Below is a small trained network, with its code and all its weights. Each question gives an input and a class and asks what happens when units are switched off, that is, made to give their printed mean instead of their output.

import numpy as np


def w(rows, s, z=0):
    codes = np.array(rows[::2]) - 128.0
    scale = np.full(codes.shape[1], s)
    scale[-1] = z or s
    return codes * scale


def f(y):
    return y / 2 * (1 + np.tanh(0.7978845608 * (y + 0.044715 * y**3)))


def log_softmax(a):
    a = a - a.max(-1, keepdims=True)
    return a - np.log(np.exp(a).sum(-1, keepdims=True))


def net(x, mask):
    res = np.array(x, float).reshape(1, 3) / 4 @ E
    y = f(res @ A[0][:, :-1].T + A[0][:, -1])
    res = res + np.where(mask, y, B[0][:, -1]) @ B[0][:, :-1]
    return log_softmax(res[-1] @ U[:, :-1].T + U[:, -1])


A, B = {}, {}
E = w([
[198,141,154,98,15,247,82,205,92],'x0',
[39,161,9,244,63,156,176,161,97],'x1',
[209,201,53,142,161,72,185,175,204],'x2',
],0.011)
A[0] = w([
[108,163,110,154,82,187,115,185,113,244],'N1',
[130,131,118,191,89,175,104,133,87,185],'N2',
[124,101,112,172,98,176,120,135,115,135],'N3',
[76,167,34,160,57,244,121,191,83,187],'N4',
[47,53,171,133,128,137,112,88,109,159],'N5',
[122,73,173,124,151,150,90,34,115,174],'N6',
[61,138,100,176,170,118,88,26,106,218],'N7',
[116,148,42,187,105,95,191,161,164,194],'N8',
[131,146,87,150,214,28,167,91,189,176],'N9',
[149,49,185,19,139,93,100,95,152,253],'N10',
],0.011,0.0061)
B[0] = w([
[151,106,105,105,130,106,135,210,121,205],'N1',
[140,121,99,95,89,134,168,162,64,188],'N2',
[117,112,82,48,145,112,175,148,44,168],'N3',
[162,141,61,109,129,87,130,201,101,253],'N4',
[73,79,73,112,176,182,136,108,92,196],'N5',
[108,62,162,55,218,135,88,129,146,191],'N6',
[56,135,132,124,132,120,148,52,52,208],'N7',
[173,145,101,197,52,162,151,146,169,223],'N8',
[112,182,154,183,102,194,148,32,156,231],'N9',
[129,124,250,70,134,190,101,139,135,227],'N10',
],0.011,0.021)
U = w([
[40,124,203,98,202,110,89,72,78,98],'0',
[249,117,226,41,127,216,77,161,187,188],'1',
[222,168,96,139,17,27,145,255,118,179],'2',
[217,166,55,202,73,194,109,160,190,165],'3',
[90,83,44,89,106,136,151,191,50,125],'4',
[74,186,135,232,79,171,166,56,154,192],'5',
[101,117,121,165,106,114,64,148,132,22],'6',
[52,85,71,94,124,108,121,84,131,1],'7',
],0.0084,0.003)

Each question gives the input, the list of numbers given to net, and the class t.
The units are the neurons (one row each of A and B). Each row of codes is followed by its name. A weight is (code - 128) times the scale printed after its matrix; where a second scale follows, it is the last column's (A, B and U).
mask holds one flag per neuron, in row order. A switched-off neuron (its flag False) gives its mean, the last column of its row in B, instead of its output. The means were averaged over made-up inputs and are rounded, as every weight is.
A unit's drop is (log p(t) with every unit on - log p(t) with that unit switched off) / (log p(t) with every unit on - log p(t) with every unit switched off).
The circuit of an input: a set's keep is (log p(t) with only the set's units on - log p(t) with every unit switched off) / (log p(t) with every unit on - log p(t) with every unit switched off). Starting from all 10 units, units are removed one at a time, each time the one whose removal leaves the highest keep (on an exact tie, the one counted first), for as long as the keep stays at least 0.8.
circuit, biggest first: the units of the circuit, biggest drop first
unit that matters most: the unit with the biggest drop
k most important neurons: the k neurons with the biggest drops, biggest first
drop of u: that unit's drop, to one decimal
input [-1,-3,5], class 5: unit that matters most => N9
input [-2,2,-7], class 0: 4 most important neurons => (N8; N6; N7; N4)
input [-3,3,-7], class 0: 2 most important neurons => (N8; N7)
input [-3,-4,4], class 5: 4 most important neurons => (N9; N6; N1; N4)
input [4,2,-2], class 2: 2 most important neurons => (N7; N5)
input [-4,8,1], class 3: 3 most important neurons => (N8; N4; N9)
input [1,-1,3], class 3: 2 most important neurons => (N10; N6)
input [-2,-4,6], class 5: 2 most important neurons => (N9; N6)
input [8,-3,4], class 2: circuit, biggest first => (N6; N9)
input [-3,6,0], class 2: 2 most important neurons => (N4; N8)
input [-1,-2,1], class 1: 3 most important neurons => (N7; N5; N3)
input [-3,7,4], class 3: 3 most important neurons => (N8; N9; N4)
input [3,-2,8], class 3: 3 most important neurons => (N10; N4; N7)
input [0,1,5], class 3: unit that matters most => N7
input [4,-1,0], class 2: drop of N5 => 0.3
input [-4,-3,8], class 5: drop of N9 => 0.3
input [-7,0,-1], class 5: drop of N9 => 1.1
